Below are the code and all the weights of a small trained network. Each question names an input and a class and asks about switching units off, where a switched-off unit gives its printed mean instead of its output.

import numpy as np


def w(rows, s, z=0):
    codes = np.array(rows[::2]) - 128.0
    scale = np.full(codes.shape[1], s)
    scale[-1] = z or s
    return codes * scale


def f(y):
    return np.maximum(y, 0)


def log_softmax(a):
    a = a - a.max(-1, keepdims=True)
    return a - np.log(np.exp(a).sum(-1, keepdims=True))


def net(x, mask):
    res = np.array(x, float).reshape(1, 4) / 4 @ E
    y = f(res @ A[0][:, :-1].T + A[0][:, -1])
    res = res + np.where(mask, y, B[0][:, -1]) @ B[0][:, :-1]
    return log_softmax(res[-1] @ U[:, :-1].T + U[:, -1])


A, B = {}, {}
E = w([
[216,197,111,181,127,115,112,167,254,127,220],'x0',
[162,73,143,143,186,160,182,78,184,113,115],'x1',
[92,157,91,64,135,155,197,204,192,88,130],'x2',
[68,68,68,153,181,105,91,141,112,118,183],'x3',
],0.0099)
A[0] = w([
[177,170,109,158,110,79,80,67,202,140,198,39],'N1',
[204,163,211,130,46,197,195,93,182,125,58,172],'N2',
[62,47,175,108,62,108,152,108,60,171,115,139],'N3',
[171,165,110,154,54,100,30,215,154,108,196,31],'N4',
[47,146,110,101,142,153,254,178,176,60,131,54],'N5',
[42,108,48,157,177,61,131,111,141,96,163,2],'N6',
[132,150,135,199,87,46,81,90,84,185,144,61],'N7',
[91,173,67,86,114,103,139,241,145,64,113,35],'N8',
[202,111,135,177,177,107,148,97,202,46,158,17],'N9',
[83,76,59,200,222,153,122,134,158,120,185,175],'N10',
],0.0078,0.0028)
B[0] = w([
[130,164,110,124,166,180,134,86,164,76,75,210],'N1',
[106,208,101,125,60,146,80,193,99,203,189,254],'N2',
[120,148,110,111,147,167,129,172,141,42,73,248],'N3',
[64,147,140,86,123,176,128,94,35,17,79,210],'N4',
[164,103,189,206,160,102,155,99,94,161,35,235],'N5',
[112,166,75,144,11,141,142,149,87,151,170,183],'N6',
[201,97,162,205,254,86,211,115,179,193,148,204],'N7',
[227,56,201,169,208,103,170,41,128,219,68,207],'N8',
[40,143,130,92,218,212,135,82,62,82,86,200],'N9',
[140,188,69,110,51,101,122,218,82,206,171,213],'N10',
],0.0069,0.0091)
U = w([
[48,133,134,94,162,193,125,98,135,2,54,25],'0',
[218,74,185,224,187,123,135,71,164,208,98,8],'1',
[107,191,109,127,47,120,90,192,149,205,156,124],'2',
[108,140,150,132,167,148,114,136,141,129,107,252],'3',
[163,108,159,104,89,100,106,156,198,98,146,159],'4',
],0.0089,0.0038)

Each question gives the input, the list of numbers given to net, and the class t.
The units are the neurons (one row each of A and B). Each row of codes is followed by its name. A weight is (code - 128) times the scale printed after its matrix; where a second scale follows, it is the last column's (A, B and U).
mask holds one flag per neuron, in row order. A switched-off neuron (its flag False) gives its mean, the last column of its row in B, instead of its output. The means were averaged over made-up inputs and are rounded, as every weight is.
A unit's drop is (log p(t) with every unit on - log p(t) with that unit switched off) / (log p(t) with every unit on - log p(t) with every unit switched off).
The circuit of an input: a set's keep is (log p(t) with only the set's units on - log p(t) with every unit switched off) / (log p(t) with every unit on - log p(t) with every unit switched off). Starting from all 10 units, units are removed one at a time, each time the one whose removal leaves the highest keep (on an exact tie, the one counted first), for as long as the keep stays at least 0.8.
units of the circuit, in order: the units of the circuit, biggest drop first
unit that matters most: the unit with the biggest drop
k most important neurons: the k neurons with the biggest drops, biggest first
drop when u is switched off: that unit's drop, to one decimal
input [-1,-2,-1,3], class 4: unit that matters most => N2
input [1,6,7,2], class 1: 2 most important neurons => N5; N8
input [3,-7,-5,3], class 3: 2 most important neurons => N4; N7
input [7,0,5,7], class 0: 2 most important neurons => N4; N9
input [7,-7,8,-4], class 1: 2 most important neurons => N8; N5
input [-6,0,7,-3], class 1: units of the circuit, in order => N5; N8
input [5,7,0,3], class 3: 2 most important neurons => N10; N9
input [-1,5,5,6], class 2: 2 most important neurons => N10; N6
input [5,7,-5,-2], class 3: units of the circuit, in order => N9; N2
input [6,6,-1,6], class 0: 3 most important neurons => N9; N1; N2
input [5,7,-4,6], class 3: 3 most important neurons => N9; N10; N2
input [5,2,2,2], class 0: units of the circuit, in order => N9; N4
input [8,3,5,-3], class 0: 3 most important neurons => N9; N4; N1
input [8,5,0,-8], class 0: 2 most important neurons => N9; N1
input [0,-6,-7,3], class 1: unit that matters most => N7
input [5,7,-4,4], class 3: units of the circuit, in order => N10; N9
input [2,8,-1,-1], class 3: 4 most important neurons => N9; N4; N3; N2
input [-6,-4,-1,-7], class 2: 2 most important neurons => N2; N4
input [4,6,1,-4], class 3: 4 most important neurons => N9; N2; N4; N3
input [8,0,5,1], class 0: unit that matters most => N4
input [-2,-4,8,-8], class 1: drop when N8 is switched off => 0.8
input [0,5,-4,-6], class 2: drop when N2 is switched off => 0.6
input [-3,8,-5,-7], class 3: drop when N4 is switched off => -0.2
